Each row is followed by its class.
15 -11 24 44 -187 172 28 29 -88 227 228 161 -35 19 212 -38 296 -36 150
 -69 -38 -218 348 263 63 20 -25 -152 143 -63 -123 35 -98 -5 187 -> Vimen
58 275 96 29 -331 9 203 116 -331 175 111 -23 -37 199 -120 4 86 78 -21
 -99 40 77 -197 -78 -89 56 146 -122 -8 302 7 -304 137 80 41 -> pid
78 130 116 -48 -110 115 24 1 -182 -79 -62 -24 -100 21 55 160 -208 -53 54
 37 241 27 -84 -19 25 -133 108 -48 -5 30 84 -167 172 35 46 -> pid
-8 261 67 72 -223 -76 92 -78 -115 -36 90 37 8 199 -174 -377 -31 29 -47
 -136 -70 78 -151 -251 -301 78 21 -236 337 50 -31 -265 -177 67 100 -> timun
63 -31 -63 -206 160 59 37 -193 -82 74 149 -161 109 22 -54 7 93 -165 -59
 87 -207 89 225 -4 201 -117 -167 10 181 -145 116 -69 -95 -76 35 -> timun
150 32 137 -126 -56 112 -12 13 -177 -15 -53 29 -88 111 29 19 -237 -84
 141 -45 91 107 -160 138 62 63 45 58 11 49 118 -114 184 122 40 -> Nimam
-22 -51 65 -59 -99 156 58 56 -103 141 117 183 -122 3 225 -65 201 -136
 159 32 -32 -198 242 395 43 138 -8 -75 145 -52 9 38 -77 -67 152 -> Vimen
10 -109 -57 -243 100 158 97 -185 -56 175 36 48 101 12 136 -31 -93 -253
 48 -18 -269 -54 95 156 229 -104 -62 13 138 -95 170 -52 -30 -70 -82 -> Nimam
-120 169 63 429 -247 228 22 99 -256 381 -19 -204 284 119 285 -55 159
 -581 -124 -77 214 -436 245 -215 230 -479 15 -271 393 -77 104 -181 -166
 -214 482 -> bomeb
-89 -64 -14 -81 159 147 -51 144 50 42 -102 -28 -128 -219 138 198 318
 -162 83 89 136 -275 192 203 107 113 139 70 -31 -97 92 161 31 -103 75 -> batu
139 -86 160 -51 -85 128 3 -526 -344 161 -160 53 343 112 -56 -227 -346
 -455 -92 -365 -101 191 -333 53 671 -569 20 226 -44 -202 288 -145 6 -57
 49 -> Reg
140 -491 -287 -36 198 587 -377 -122 161 456 274 643 -268 288 458 343 227
 -304 -133 57 -106 133 716 681 110 -129 -61 22 8 -9 -141 269 482 130
 -766 -> Nimam
38 36 -110 104 -17 -159 -175 -43 -6 50 413 41 41 -6 -309 18 246 -79 -19
 -12 -36 46 -44 -213 -83 46 15 -181 152 77 -118 -160 -173 3 100 -> bomeb
124 -172 46 -315 35 121 182 -210 -142 193 240 144 -8 113 110 -142 -31
 -179 99 -167 -282 198 184 294 170 188 -406 135 153 -150 -8 14 25 53 23 -> batu
-111 36 175 -174 79 261 382 -412 -385 253 -213 116 104 40 324 -161 100
 -323 132 -50 -215 -459 -293 575 313 -287 63 -89 -30 -248 375 -178 -176
 -289 162 -> batu
-30 -127 -43 -30 15 32 -299 64 122 -273 -124 -67 -136 13 38 57 30 48 -2
 77 195 75 129 86 -20 219 200 218 -172 8 28 317 120 39 -64 -> batu
273 -655 -42 289 457 9 -30 75 -103 -20 74 207 -616 -43 -131 118 457 -336
 -388 398 -427 182 270 630 438 108 143 408 -181 -62 682 129 436 -204
 -417 -> zeges
3 -150 29 -40 109 -73 -605 107 163 -354 -73 -51 -329 27 1 181 -212 -76
 27 352 318 83 124 150 -9 321 381 127 -152 93 257 271 155 91 22 -> timun
34 22 -39 18 102 -83 -245 97 49 -140 -40 -388 -152 -10 -77 51 -50 -78
 -75 279 214 266 238 -103 68 118 23 106 -99 -53 70 95 86 -25 170 -> timun
112 104 89 -117 -62 47 51 -106 -214 -26 -92 -75 18 48 28 66 -182 -146 39
 -75 91 87 -202 1 111 -48 -32 43 4 -62 108 -119 94 51 70 -> batu
-154 56 -206 272 -160 -136 -363 -125 61 206 61 -7 154 23 -206 -225 52
 -127 -119 -172 -52 53 -46 -296 -10 -12 134 -128 -71 -14 -111 -40 -161
 54 -129 -> pid
-52 92 -67 192 5 -182 -215 93 123 -23 61 -58 38 -37 -247 -62 194 -233
 -91 -15 39 24 58 -383 -193 -81 136 -144 141 47 -43 -119 -57 -65 -99 -> bomeb
93 226 83 -47 -114 63 -47 -75 -274 8 -85 -145 28 31 15 104 -274 -131 -22
 32 174 116 -217 -70 132 -67 -16 16 -14 0 92 -178 84 35 136 -> zeges
115 -302 217 -828 266 361 314 -50 -91 407 710 495 16 -385 228 293 210
 -35 417 -53 -217 -498 370 443 446 361 250 55 372 163 331 164 -111 -89
 499 -> Nimam
-15 95 68 98 -94 147 150 -23 -176 352 122 42 122 11 118 -146 256 -196 58
 -76 -57 -267 206 184 159 -50 -84 -163 202 -125 51 -66 -161 -112 326 -> Reg
118 145 45 -51 -8 185 -40 -42 -192 0 -149 14 -16 71 53 93 -298 -180 -1
 -6 107 117 -154 181 199 -4 109 72 -112 -31 157 -49 145 24 51 -> Reg
12 -42 -113 -50 196 38 -64 -34 -88 209 44 -278 289 120 -12 67 192 -286
 -172 92 -127 0 147 19 342 -120 -181 34 194 -39 139 -35 -116 -27 141 -> timun
-28 102 -25 241 -50 -208 -185 96 108 -28 43 -13 -55 67 -274 -44 233 -149
 -134 -20 37 -13 -24 -333 -211 -127 127 -178 130 72 -10 -140 -64 -43
 -127 -> timun
-11 -173 71 -78 60 37 -228 33 42 -219 -134 -140 -24 24 40 32 -164 -16
 -12 98 85 146 249 91 162 108 108 291 -260 -10 167 275 172 -12 -85 -> pid
85 -105 -30 -110 124 116 -114 -111 -10 85 80 34 -117 59 56 -29 156 -89
 -40 69 -182 53 279 161 83 -46 -58 23 110 42 110 -34 146 -3 -212 -> zeges
-33 228 -59 377 2 -264 -355 181 85 169 -51 -248 -41 2 -227 -62 405 -242
 -198 139 130 -88 152 -418 -182 -91 41 -223 120 53 33 -197 14 -60 -18 -> zeges
189 603 -71 -220 -245 -264 252 -93 -360 117 31 -165 195 312 -259 16 568
 -26 37 178 -161 -160 -717 -481 -369 -464 -34 -657 610 346 10 -899 -146
 -154 -237 -> Nimam
33 95 -55 128 -79 236 -51 67 -142 365 129 87 -41 110 111 44 319 -178 24
 31 24 -228 192 327 81 60 -102 -211 192 -43 -31 -130 -25 -5 208 -> Reg
162 -32 61 45 -20 129 -48 -139 -214 -9 8 -10 -8 53 96 39 -351 -163 -32 4
 48 179 2 71 272 -73 46 51 -62 -132 194 -42 137 71 87 -> pid
158 -215 181 -200 -148 136 105 -86 -189 -238 104 33 -124 -203 -113 -54
 -86 -79 227 -141 63 165 177 33 224 -119 505 380 -140 -44 238 239 194
 -166 -10 -> Nimam
19 1 9 -6 -35 -36 -184 144 46 -134 -131 -167 -76 26 -67 -90 -29 -35 27
 75 114 120 164 66 33 236 125 202 -75 -10 96 179 99 11 97 -> Reg
-48 111 3 47 -90 204 -15 92 -169 168 68 54 -107 30 119 96 268 -179 125
 119 131 -282 157 371 30 42 109 -144 73 9 62 -19 -37 -108 175 -> Reg
-15 18 22 -1 -61 117 173 -23 -117 223 75 133 20 32 207 0 254 -207 50 -50
 -93 -213 193 301 65 62 -159 -93 106 -124 -19 13 -46 -49 114 -> batu
117 129 103 -111 -49 201 140 -5 -217 -5 150 -83 87 -55 133 117 -263 -208
 118 -10 54 109 151 46 158 4 -63 -60 87 -51 1 -79 24 -33 269 -> bomeb
22 -33 -12 -196 49 194 198 93 -60 343 383 -191 39 41 -56 46 5 -296 -20
 85 -270 53 633 270 73 338 -228 -63 161 -86 89 -148 11 -111 367 -> pid
-30 116 -81 144 34 -155 -113 38 111 80 159 -54 173 12 -214 -15 153 -195
 -147 -53 -70 -16 102 -429 -130 -116 17 -165 166 25 -47 -138 -111 -56
 -32 -> bomeb
83 -202 35 -16 46 29 -156 27 56 -182 44 -90 -195 -65 -95 -71 13 23 18 31
 -16 202 224 117 103 162 196 267 -126 -24 110 196 151 -27 23 -> zeges
146 76 132 -262 -177 262 -220 -395 -266 51 -64 124 -58 -66 185 -97 -609
 -64 236 -131 178 87 -157 64 353 -16 134 149 -224 -150 126 18 129 25 206 -> Nimam
-35 -81 -43 -145 103 56 46 29 34 50 118 -73 48 -65 62 50 161 -75 40 66
 -115 -44 205 120 110 -7 11 -60 141 3 43 8 -129 -35 47 -> Vimen
-10 -50 177 -396 69 19 -24 170 150 -128 54 172 -354 -242 -21 269 -28 294
 162 148 169 16 -9 148 -32 366 432 106 -250 273 148 164 204 1 -44 -> Reg
122 146 28 288 -19 22 -118 216 -37 23 118 -115 40 86 17 110 476 -237 67
 98 148 -166 296 156 -83 -130 -143 -282 268 17 -163 -125 -11 -26 190 -> zeges
-2 -136 -81 7 205 103 -101 -18 -84 29 59 -174 173 132 55 -20 193 -214
 -104 192 -133 -75 246 170 142 -34 -165 11 213 40 167 -3 -49 -108 31 -> bomeb
113 85 31 -166 -82 112 -16 -107 -205 59 -32 -49 -32 15 28 115 -204 -69
 23 -77 82 67 -205 -8 171 29 21 63 -65 34 103 -106 128 26 86 -> batu
-262 -508 -53 311 -123 121 -120 192 115 -222 -82 -55 -299 -39 148 -384
 328 14 99 -23 -244 -59 266 542 152 192 111 92 -4 256 28 317 -81 -94
 -213 -> zeges
205 -333 84 -310 153 119 470 -289 -96 156 292 -10 451 -77 44 -72 -310
 -237 9 -255 -497 143 262 106 497 -140 -292 157 359 -390 204 -33 -136 12
 299 -> pid
137 31 144 -132 -126 65 -106 -123 -160 2 0 19 -181 35 -23 1 -246 -51 87
 -87 63 196 -134 13 195 -19 115 43 -73 56 99 -122 164 88 37 -> timun
76 107 121 15 -74 87 81 107 -192 -25 -21 -46 -4 39 18 145 -34 -92 19 9
 205 70 -102 26 9 -50 -41 -2 32 59 -39 -147 131 20 106 -> bomeb
36 147 0 138 -75 -153 -163 47 108 23 149 122 -148 -93 -176 0 309 55 58
 35 96 -138 29 -273 -236 -92 109 -307 47 148 -104 -160 1 -47 -113 -> Nimam
-16 -125 40 -75 63 -76 -186 138 134 -265 -61 -63 -202 -16 5 -5 13 63 13
 176 76 143 239 125 -10 231 167 221 -212 29 88 272 86 -28 -49 -> Vimen
-35 34 3 148 -107 187 -29 82 -117 201 125 86 26 114 230 25 262 -167 45
 38 51 -232 198 303 -28 25 -72 -182 221 1 -77 0 -73 -26 135 -> zeges
46 -58 -73 -84 199 204 -22 -109 -119 126 -40 -81 131 30 37 -3 129 -195
 -96 72 -160 0 248 277 338 -24 -57 150 18 -148 217 85 11 -45 16 -> Reg
110 130 189 23 -177 139 -199 -79 -307 308 -27 -47 9 47 92 -21 -47 -142
 45 -48 162 -106 -75 113 259 61 61 -8 -1 -28 154 -160 109 66 360 -> zeges
-3 -71 29 -75 118 -81 12 122 134 -54 65 85 -77 -113 -63 140 -21 -15 -160
 62 31 225 120 -102 -59 168 42 162 -50 18 11 151 113 30 -164 -> zeges
107 122 68 86 -143 79 -73 -93 -217 -31 -148 -106 -18 109 59 -7 -245 -183
 23 -20 124 75 -124 37 164 -172 33 -1 -34 -88 85 -105 77 -5 117 -> timun
-9 -46 20 -90 -24 -16 -38 90 96 -191 -3 -73 -151 -25 2 61 -173 117 -14
 64 11 265 136 66 -32 242 61 203 -237 53 -40 197 141 26 -87 -> zeges
125 109 195 -168 -82 152 191 -1 -239 -111 9 13 -46 -18 18 133 -243 -161
 127 -23 116 88 -163 159 91 -6 111 17 34 5 79 -198 122 -21 232 -> bomeb
-79 -81 36 30 11 -10 -327 104 98 -237 -148 -70 -280 -62 -13 52 114 61
 -43 188 280 134 120 71 -29 136 230 214 -251 84 20 234 184 -15 -146 -> zeges
-76 -125 -121 -145 127 103 84 -46 -13 155 248 -26 169 -153 -3 141 20
 -271 -107 28 -179 44 383 34 266 44 24 46 105 -93 125 89 -93 -21 28 -> pid
-16 -16 5 -72 50 -35 -303 68 113 -172 -66 -100 -107 -11 -5 50 -6 44 46
 175 213 95 172 -1 5 163 156 145 -222 40 28 226 117 33 -16 -> Nimam
67 -48 174 -130 -62 -38 177 -157 18 -3 175 395 -77 -7 -191 -293 -55 -4
 65 -206 -344 -3 -14 222 -44 152 7 -56 50 116 107 -108 -32 -104 -53 -> Reg
-9 -65 16 -120 59 211 210 -8 -250 591 296 403 54 228 18 78 367 -445 -120
 -38 -105 -130 85 462 -6 121 -168 -72 363 -72 66 -254 26 25 34 -> pid
